Below is a small trained network, with its code and all its weights. Each question gives an input and a target symbol and asks what happens when units are switched off, that is, made to give their printed mean instead of their output.

import numpy as np


def w(rows, s, z=0):
    codes = np.array(rows[::2]) - 128.0
    scale = np.full(codes.shape[1], s)
    scale[-1] = z or s
    return codes * scale


def norm(h):
    return h / np.sqrt((h * h).mean(-1, keepdims=True) + 1e-5)


def f(y):
    return y / 2 * (1 + np.tanh(0.7978845608 * (y + 0.044715 * y**3)))


def softmax(a):
    e = np.exp(a - a.max(-1, keepdims=True))
    return e / e.sum(-1, keepdims=True)


def log_softmax(a):
    a = a - a.max(-1, keepdims=True)
    return a - np.log(np.exp(a).sum(-1, keepdims=True))


def net(x, mask):
    ids = ['γδεηθλξπτφω'.index(c) for c in x.split()]
    T = len(ids)
    res = E[ids] + P[:T]
    u = 0
    for l in range(3):
        q, k, v = (norm(res) @ M[l].T for M in (Q, K, V))
        z = softmax(np.where(np.tri(T) > 0, q @ k.T / 3**0.5, -1e9)) @ v
        res = res + np.where(mask[u], z, O[l][:, -1]) @ O[l][:, :-1]
        u += 1
        y = f(norm(res) @ A[l][:, :-1].T + A[l][:, -1])
        res = res + np.where(mask[u : u + 4], y, B[l][:, -1]) @ B[l][:, :-1]
        u += 4
    return log_softmax(norm(res)[-1] @ U[:, :-1].T + U[:, -1])


Q, K, V, O, A, B = {}, {}, {}, {}, {}, {}
E = w([
[83,142,168,137],'γ',
[128,148,57,102],'δ',
[187,136,164,120],'ε',
[179,173,131,89],'η',
[183,114,156,104],'θ',
[165,199,165,126],'λ',
[143,69,115,148],'ξ',
[173,93,19,74],'π',
[139,79,127,157],'τ',
[83,244,71,109],'φ',
[91,168,87,227],'ω',
],0.011)
P = w([
[56,101,45,11],'0',
[132,98,43,2],'1',
[141,100,69,50],'2',
[148,95,89,78],'3',
[156,92,105,97],'4',
[167,85,116,114],'5',
[175,81,129,129],'6',
[184,77,136,141],'7',
[192,71,144,151],'8',
[200,62,150,162],'9',
[211,60,159,174],'10',
],0.0029)
Q[0] = w([
[4,58,136,56],'L0H1',
[4,147,200,228],'L0H1',
[73,194,240,105],'L0H1',
],0.0045)
K[0] = w([
[69,235,62,82],'L0H1',
[47,111,252,66],'L0H1',
[74,108,53,164],'L0H1',
],0.0033)
V[0] = w([
[113,102,196,153],'L0H1',
[96,62,82,113],'L0H1',
[72,229,254,19],'L0H1',
],0.0043)
O[0] = w([
[51,154,199,254,113],'L0H1',
[116,99,205,217,124],'L0H1',
[86,105,188,157,253],'L0H1',
],0.0045,0.0032)
A[0] = w([
[4,154,141,217,113],'L0N1',
[213,161,170,170,251],'L0N2',
[240,253,230,138,97],'L0N3',
[99,111,233,94,144],'L0N4',
],0.0043,0.0021)
B[0] = w([
[252,144,7,149,255],'L0N1',
[54,111,204,96,201],'L0N2',
[177,91,148,87,185],'L0N3',
[254,183,110,72,203],'L0N4',
],0.0039,0.0024)
Q[1] = w([
[234,54,3,44],'L1H1',
[101,237,22,84],'L1H1',
[12,229,107,31],'L1H1',
],0.0035)
K[1] = w([
[169,185,167,195],'L1H1',
[176,135,166,98],'L1H1',
[127,255,176,62],'L1H1',
],0.0067)
V[1] = w([
[253,117,243,124],'L1H1',
[148,137,203,46],'L1H1',
[145,137,128,176],'L1H1',
],0.0032)
O[1] = w([
[103,95,149,23,68],'L1H1',
[252,114,60,199,253],'L1H1',
[251,70,27,114,73],'L1H1',
],0.0031,0.00063)
A[1] = w([
[135,147,96,126,180],'L1N1',
[146,152,89,43,244],'L1N2',
[130,204,132,149,248],'L1N3',
[207,131,140,2,99],'L1N4',
],0.0063,0.0015)
B[1] = w([
[158,79,195,90,159],'L1N1',
[117,56,158,187,218],'L1N2',
[183,65,177,113,254],'L1N3',
[120,122,255,175,226],'L1N4',
],0.0068,0.0029)
Q[2] = w([
[156,137,23,88],'L2H1',
[142,52,144,216],'L2H1',
[116,1,35,91],'L2H1',
],0.0053)
K[2] = w([
[93,163,2,140],'L2H1',
[171,93,58,162],'L2H1',
[89,111,71,246],'L2H1',
],0.0065)
V[2] = w([
[249,251,170,101],'L2H1',
[225,42,154,248],'L2H1',
[56,39,167,76],'L2H1',
],0.0028)
O[2] = w([
[207,84,82,183,184],'L2H1',
[1,209,75,68,251],'L2H1',
[117,74,178,5,148],'L2H1',
],0.0044,0.0016)
A[2] = w([
[193,114,119,174,100],'L2N1',
[161,115,66,77,252],'L2N2',
[114,235,3,77,40],'L2N3',
[221,254,126,159,81],'L2N4',
],0.006,0.0029)
B[2] = w([
[17,196,112,19,158],'L2N1',
[185,198,175,208,200],'L2N2',
[120,50,253,156,180],'L2N3',
[116,125,45,59,253],'L2N4',
],0.005,0.0031)
U = w([
[125,101,113,125,38],'γ',
[125,128,120,128,34],'δ',
[105,99,244,172,194],'ε',
[125,128,120,129,8],'η',
[29,106,127,123,131],'θ',
[118,174,79,238,224],'λ',
[99,190,62,43,254],'ξ',
[226,34,64,135,97],'π',
[81,79,110,117,105],'τ',
[113,85,111,107,65],'φ',
[237,190,168,77,109],'ω',
],0.011,0.004)

Each question gives the input, a string of symbols that net reads in full, and the target symbol t.
The units are the heads (3 rows each of Q, K, V and O) and the neurons (one row each of A and B). Each row of codes is followed by its name. A weight is (code - 128) times the scale printed after its matrix; where a second scale follows, it is the last column's (O, A, B and U).
mask holds one flag per unit, layer by layer, with each layer's heads first. A switched-off unit (its flag False) gives its mean, the last column of its rows in O or B, instead of its output. The means were averaged over made-up inputs and are rounded, as every weight is.
A unit's drop is (log p(t) with every unit on - log p(t) with that unit switched off) / (log p(t) with every unit on - log p(t) with every unit switched off).
The circuit of an input: a set's keep is (log p(t) with only the set's units on - log p(t) with every unit switched off) / (log p(t) with every unit on - log p(t) with every unit switched off). Starting from the 12 units with the biggest drops (on a tie, the unit counted first), units are removed one at a time, each time the one whose removal leaves the highest keep (on an exact tie, the one counted first), for as long as the keep stays at least 0.8.
units of the circuit, in order: the units of the circuit, biggest drop first
k most important neurons: the k neurons with the biggest drops, biggest first
top k neurons in layer l: the k neurons of layer l with the biggest drops, biggest first
drop when u is switched off: that unit's drop, to one decimal
input φ τ γ λ φ ω γ, target ω: 4 most important neurons => [L0N4 L1N3 L1N2 L0N1]
input γ θ θ γ φ, target ε: units of the circuit, in order => [L2N3]
input φ γ τ φ λ, target ε: 2 most important neurons => [L1N4 L0N3]
input ξ φ ω ω ω γ γ δ ω θ, target ε: units of the circuit, in order => [L1N4 L0N1]
input π τ φ, target ε: 4 most important neurons => [L2N3 L0N4 L1N4 L1N2]
input δ φ γ γ π φ, target ω: units of the circuit, in order => [L1N4 L2H1 L2N3 L2N4]
input γ ω θ ω η γ ω δ, target λ: units of the circuit, in order => [L2H1 L2N2]
input η ω γ δ, target λ: units of the circuit, in order => [L1N2 L2N2 L2H1]
input φ γ γ ω ω γ ξ φ, target ω: 3 most important neurons => [L1N3 L2N3 L1N4]
input δ γ δ τ, target θ: 3 most important neurons => [L0N1 L1N3 L1N2]
input γ φ δ, target π: 2 most important neurons => [L1N2 L2N3]
input φ φ ω ξ, target λ: top 2 neurons in layer 0 => [L0N3 L0N4]
input γ π φ ω ξ, target λ: top 3 neurons in layer 1 => [L1N3 L1N4 L1N2]
input γ γ ξ ξ, target θ: 3 most important neurons => [L0N1 L1N3 L0N4]
input ω ω ξ γ φ δ γ τ, target λ: top 2 neurons in layer 2 => [L2N3 L2N4]
input λ π ω λ τ, target λ: 2 most important neurons => [L1N4 L1N3]
input ω φ λ φ γ ω λ λ γ, target ω: top 2 neurons in layer 1 => [L1N2 L1N3]
input γ τ γ φ θ ω γ θ γ, target ξ: top 2 neurons in layer 0 => [L0N1 L0N4]
input γ γ τ, target θ: top neuron in layer 2 => [L2N4]
input δ γ λ ω ξ ω γ γ, target ξ: top 3 neurons in layer 1 => [L1N2 L1N4 L1N1]
input ω φ π ε, target ε: drop when L1N4 is switched off => 0.6
input π ε ω λ, target ε: top 2 neurons in layer 1 => [L1N4 L1N2]
input γ φ δ γ η ε, target ε: top neuron in layer 2 => [L2N4]
